Each row is shifted at random along 3 fixed directions that mean nothing.
Known rows, with every step that occurs
W D E N X: [  32  -51  -73 -154  224   44  -57 -181  -18  -97  -79   18   45   76
   31  356 -152   52  -68 -112  -96 -312  -20 -105  -39 -158 -155 -180
  -99   72   -9   78   47  182 -260  -55   76 -161   45  353  -49  217
 -137  -68]
F B E N: [-130  -65 -168   47   85  -86    4 -252   32  102  -51  -42   23   42
  -55  265  -70  -15  -23   52   86  -49  194  101   79  -94 -124  -42
 -152 -215  -56  231 -145   67  -90  195 -101  246    5  185  -53  -66
  -93   59]
B E D X: [ -48   23  121   -6  519  215   -2   -4   33 -236  -85 -261   -1 -168
 -162   13  -52   68 -144 -246  -74 -169  -63  142  -22   63 -215   -4
 -164   63  -26  -98   69   42  424 -125  135  -91  -34   98  140 -132
   55  -30]
N W X D E: [ -20  -35  -22 -220  377   63  -69 -225  132 -203   -8  -21  116  193
   29  531  -82    4    7 -311  -33   28  -14  -77    9   61  -62  -32
  156  307 -264   89   75   85 -108  113  148  107 -109   94  103  133
   24  -55]
N W D X F P E: [ -26  -42  112   26  583  319  102 -282  175 -236   87 -156  187  276
   12  278  -84 -123   68 -302 -100  -87 -266   47   50  306  -32    0
  114  459 -509 -144  -98  -46  265   72   27  141  -57  -41  138  -62
  -69  -20]
E N X B: [  39   42  -59    4  456  216   10 -145 -159  -16  -60   30   25  -27
 -219  242  -49   47  -22   92 -264 -134 -173   21  -97 -151    4  -67
 -438   -2   -7  -71  -32  189 -602  -71  156 -248  -51  276 -127  393
 -268   61]
E D X F P: [-141  -31   -3  144  557  231  -14  -17 -155 -247  -62  -72   58  -29
 -161   91   31  -32 -124  -70 -170 -345  -38   78   56   84 -160  -14
 -223   50  -73  -39  -21   24  386   25   65 -161   84  225  -90 -107
  -15   85]
X D E N: [  59   45   30 -152  219   79  -20  -67   -2   48 -134  -58   67  -51
   46  -25  -80   33 -137 -185 -133 -204 -163 -176 -105 -125 -141 -185
   46   11   80  -27   17  150 -145 -266   33 -177  109  289   13  147
  -43 -116]
E D W X F B: [-101 -210   13   65  311  258   56 -119    7 -330 -199  -57   19   11
 -112  299  -72  -72 -115   69    7 -219  -93  253  144  142 -186  -17
 -201    9 -131   50  -94  -97  394  156    3  -35   73  172   -9   77
   38  144]
N W X F: [ -16   54 -112  -77  162  202    0 -287   16 -119  335  -97  -54  365
  182  579   50  150  186 -311   -7  169 -134   49  -61   40  158  -80
  130  272 -361    4  214  231 -422   80  366   62 -270  165  -21  172
  160  -48]
B E N W X F: [ -57  -79   44   81  -72  173  159 -303 -113 -138  -60   23   59   80
 -109  614 -157  -29 -204  106  -58  -27 -350  112   19   -3 -261 -158
  131   68  -54  -71   -9   77 -684   12  217  -34  -69  260  -88  186
   42 -140]
F B E N D W X: [-154 -205  -62   36  188   38   15 -239  -30 -132 -398   56   15   18
 -244  380 -261  -31 -191  251   -7 -326   32  170  171  -90 -249  -40
 -281 -117   10  124 -124  -10   47  189  -53   12  150  289 -100  183
 -242   38]
W D E X: [ 145  -28  126 -108  537  197   81    1  155 -179  -89 -141   59  -44
  199   -5 -151   12 -137 -293  -71 -179 -182  -42  -35   65 -206 -122
  129  221  -83  -35   88   94  235 -239  -14 -123   77   70  152   28
   17  -53]
F B X D: [  56   90  -31   99  173  140   -9  -43 -239   37 -263  -73 -113 -246
 -102  -19 -145   85 -127  -20 -171 -118   23  -78  -31 -185 -128  101
 -299 -112   79   65   34  192   14 -191  178 -339   79  276 -132  118
   52  179]
G D E X: [ -15 -166  -77  -88  224 -233  -58  -96  -52  -86 -314  169   85 -203
 -181  415 -140 -163 -321  133  -61 -288  202   -6  123  -81 -318  -41
  -79 -122  230  243 -105  -67  105  144  -89    0  165  152 -100   -4
 -340  -37]
E N G P D W X F: [-186 -217  159   79   63  191   29 -286 -128 -258 -252  190  140   99
 -535  309 -157  -65 -263  243  -24 -679 -369  132  123   98 -432  -58
  109 -130   -9 -118 -232 -143 -306   83  -43 -231  238  274  -48  180
 -271   84]
F P D W: [ -86   44   11    3  417   65  -84  104 -222   41 -123 -132  -56  127
  -42 -377  -39  155  -52 -129 -170 -366  -42  -48  -11  -91  -21   79
    5  152  -19  -88  177  167  394 -145   96 -287  224  267 -130  198
  -80  -29]
E X F N: [  93  -38   -4  159  140  318   82 -221  138 -184  161 -114   41  178
  191  173   56 -138  -84 -123  -40   31 -302  151   -6  128   80  -35
  -89 -102 -254 -136   85    6 -241  -11   45   38  -31   78   56 -145
   61   10]
W X B E: [ 125  218  123   -1  707  339  205  100 -214   -6 -112 -361  -82 -130
  -72 -157  -84  194 -158 -255 -290   82 -423   17 -235 -145   17 -127
 -124  292  -35 -253  274  446 -256 -507  435 -498 -117  215  -23  523
   55  -23]
B E X F N: [  46  -26 -110  205  -45  169   74 -226  -94  -71  -17 -151  -29   88
   -9  249  -38  -84 -268   16  -78  -63 -141  129   13  -92  -57  -94
  -98 -220   -6    9  151  153 -368  -49  191  -83  -29  300 -139  -42
  -24  -90]
D E N W X: [  -5  -16   31 -220  419  103   43 -193   42  -83   96  -72   91   67
  194  471  -83   44  -37 -239  -74  -54 -282  -19  -68  -10 -141 -203
  229  324 -207  -72  146  196 -474  -25  199   11  -65  198   67  291
  -73 -210]
N X W D E: [ 123  -82  147  -67  346  248   65 -138  220 -414 -164  -29  111  254
  -39  181  -82 -124  -85 -179  -23  -56 -179  -18   35  135 -215  -42
   31  360 -216 -117  -45  -84   72  -17  -34   32  -32  -73  256  -40
   77  -50]
N G B X F P: [-167  113 -249  114  410  111  -64 -222 -250   63  199  -61  -42  322
 -328  179  110  165  113 -135   -7 -148  162 -100  -84 -175  -28  -41
  -31  -55 -126  158   -9  329 -440   72  394  -65 -110  283 -139   58
 -206  107]
B X D E: [   6    9  -55 -130  297    9  -74 -130   84  -31  -61 -127   29   51
 -109  165  -52   78  -49 -308   23  -19  157 -109   10  -58  -84  -54
  -32   28  -63  154    3  121  184  -18   76   65  -52  117  120 -132
   33   28]
G F X W D E: [  49  -10  -13   11  318  228   56 -237  100 -240   72 -132   16  353
  216  286  -24 -106  -64 -322   35   37  -60   -1   14   28  -44 -105
   80  251 -181   70    1   83  144  -21   45   79  -27   90  179  -71
   93  -50]
G E X F P D: [  19  104  167   87  864  377  123  -23   31 -213  127 -259    3  259
  198 -264   53   83  -81 -481 -119 -203 -378   45  -92  175 -135   23
  -32  246 -368 -259  176  169  340 -267   90 -171  141   98  139 -148
  216   51]
G P E D W X: [-224  -96  100 -220  429  101  -22 -213  239 -211   92 -148  184  289
 -247  175    3  -96  -50 -301   99 -246 -127  197  160  284 -137  -35
   74  174 -289  -42  -44  -30  669  189 -105  240   50   16  196  -19
 -160  117]
G D X F: [ -26 -109  -44   84  141  -17  -42 -182 -132 -148 -219  135   10 -181
 -310  456  -45 -101 -177  152 -128 -209   53   90   60  -35  -51  -26
 -214  -87  140   72 -138 -117    9   94   83 -181   20  151 -113    7
 -247    8]
N G E D: [  63  200   34  -96  105  220  -55  121 -208  -49   16 -154 -145   47
   46 -256    0  228  -35 -261  -77 -325 -103 -158 -223 -154 -331  -27
  -36   -5  118 -155  267  260  -70 -384  375 -432   55  313  -13  191
  204  -75]
P E N G B X F: [ -21   21   73   25  290  286  127 -371   86   20  156 -194   72   62
 -323  154  -13   10    0 -148   50 -112 -333   62 -147   60 -192 -144
   -2 -131 -228 -132 -243  107 -564 -105  240   64 -119   97  160   39
 -278   -9]
E D X W: [   8  -21  119  110  410  292  -39  -56  -36 -312 -185  -52   21 -165
 -242   45  -19  -53 -181  -25 -151 -268  -72  161   39   97 -279   67
 -192   38   66 -141  -12  -92  268  -47   78 -178   -5  101   89   -9
   -2  -15]
B E N W D X F P: [-116 -131   43  222  285  221   98 -308 -112 -219 -229  118  185  131
 -244  480 -219 -133 -212  140 -150 -314 -183   56  136   63 -353  -74
   70  154  -54  -24 -190  -80 -193   94  -19  -46  101  254  -83   -3
 -105  -72]
G N W X: [ -10  -81  138   -3   85  141   89 -186   20 -264  -41  136   63   89
  -37  392  -64 -154 -113   49    1   22 -320  159   72  130  -74  132
  -17  249 -140 -164   25 -111 -263  135   77   31  -17  -73   63  133
   12  -27]
F B X W D E N: [  70  -79   84   24  582  321  112 -330  373 -231  -63 -142  112  260
  109  142  -99  -78    7 -346  134  -19  -83  102   77  181 -304  -53
   -8  138 -350  -15 -227  -53  262   31 -215  305  -14  -36  403 -234
  183   92]
F X W D E N: [ 139  -30   89   47  252  223  102 -151  -60 -130 -204  -78   56  -74
  138   87 -193 -121 -262  -61 -160 -240 -264  -50  -34  -56 -255 -152
   11  108   70  -57  -23   98 -192 -219   10 -201  143  304   63  184
   29  -67]
D W X F: [ -21 -173   97   43   20  143  132  -56 -115 -161 -204   18   38  -94
 -189  258  -86  -51 -217  240  -82  -95 -348  126   78   34  -12 -160
  102  140   57  -75   32  -47 -132  -15  145 -240   40  135  -88  280
 -130  -55]
P E N D: [ -42  109 -167 -205  146   58 -130 -330  257  138  318 -206  -47  419
  189   90    5  170  272 -461   74 -113  123  -17  -87  -11  125  -61
 -216 -104 -343   26   27  242   89   11   37  293 -114  208   67  -29
  -48  -12]
X W D E N G: [  38  -85  -14  -59    4  140  -31 -306  200 -136  -80   74  138  318
  -77  213 -107  -33  -14  -92  111 -272    3  -95   12   28 -362 -112
  217  -35  -71   48 -182  -56 -266   31  -84  137   -8  144  173   21
    8  -56]

Rows
[-178  -13   79 -131  324  157  -98 -253  -72  -79   23    2   54  206
 -277  139  -87  170  -46 -154  -40 -576 -279   36  -16  -11 -197  -25
  139   -2 -130 -121   71  150 -230  -41  128 -240  144  349    8  306
 -218   83]	E N G P D W X
[ -64   69  212 -143  261  239   77 -342   57  -98   13   12  220  148
 -124  315 -140 -127 -139 -232 -162 -195 -542  -37  -16  161 -221  -35
  176  236 -260 -251  -41   95 -326 -115   40  -63   85  166   70  249
 -120   26]	G P E N W X D
[   2  -85  219   -3  220  411  197 -173  125 -283 -163 -142   14  233
  -66  121 -160   46 -172  -84  -31 -132 -576  132   -8   91 -144 -215
  -11  166 -154 -305   11   16  -78 -227  107 -102   61  166  136   75
   95 -107]	B E N D W X F
[-140  -59  -33   64  122  118  105 -399   18   32  157  -49  160  291
  -93  423  -62 -109  -18  -62   14  -37 -185   40  108  142 -189  -53
   53   75 -338  -23 -182   37 -259  218   11  345  -26  130  -19 -131
  -97   -9]	B X F P E N W
[-183   10 -261  -93   43  -63 -122 -221 -337   53    0   70  -35  311
 -191  442  -11  162  -29    8 -104 -282   21 -157   -8 -240   93  -82
   59   28   16  163  218  305 -303   73  418 -283   43  525 -360  415
 -192   88]	N G D W X F P
[-154 -275 -178    9   76   22   -2 -439   20  -61 -240   33   41   91
 -238  588 -198 -106  -89  240   12 -393   73  215  194   -2 -116 -112
 -347 -198 -162  211 -245  -18   45  337  -54  133   63  347 -188  231
 -417   60]	P E N D W X F B
[  32 -111   58   48  690  156   27 -101 -296 -157 -470   60   70 -235
 -328  343 -281  -30 -313  129 -316 -529 -109   94  -24 -107 -516  -21
 -215   61   88  -55 -143   99 -405  -70  112 -381  109  361 -130  583
 -327 -136]	P D E N W X B
[ 102   40  -54   15  581  251  -22 -288 -229   99 -216  -51   51 -203
 -274  343 -266   44  -86   16 -392 -411  -79   41  -88 -152 -173  -72
 -255  108   61  -29  -71  223 -376 -164  250 -399  -64  441 -181  671
 -487 -128]	P E N W D X B
[  39   95  -62  104  363  279  -26 -302  -35 -129  -66  -63  -24  238
 -331  133 -107  109  -99 -138  -47 -222   34   -4  -95 -121 -308   19
  103  -47   51   73   32  226 -400 -155  331 -168 -102  264   35  212
 -136   -8]	N G B E X W D
[-173 -153   46   36  399  216    1 -257  -57 -293 -154   -7   29  217
 -364  260  -76   -2  -50  -16   28 -494 -142  153  111  119 -246   54
   -1   57 -304   13 -138  -33   78  173   33 -112  116  157    6   94
 -188  199]	N G P D W X F B
[-265 -126   31   65  635   75  -75 -402   93 -206 -145  -21  143   17
 -510  324 -119  -53  -73  -67   64 -562  103  197  129  112 -427  117
 -181 -181 -282   99 -340 -108   87  301 -183  177   97   99  146 -246
 -351  192]	F B E N G P D X
[-120  -81 -148   99  217  172   58 -372   52 -176  -77  -70  -51  255
  -34  506 -128   40  -23  -75   54 -156   38  163   59  -30 -144  -86
 -351 -171 -266  126 -117  143 -106  139   40  132  -44  300  -59  -36
   70  125]	W X F B E N D
[ -30   -9  127  -75  417  403   96 -257  186 -197  -47 -185   43  215
  -54  149  -95   40  -68 -203   29   11 -382    1  -11   63 -118    5
   98  137 -264  -39   25   29   10 -127  143   26   37   57  167  -78
  -60   55]	N G F B E X D W
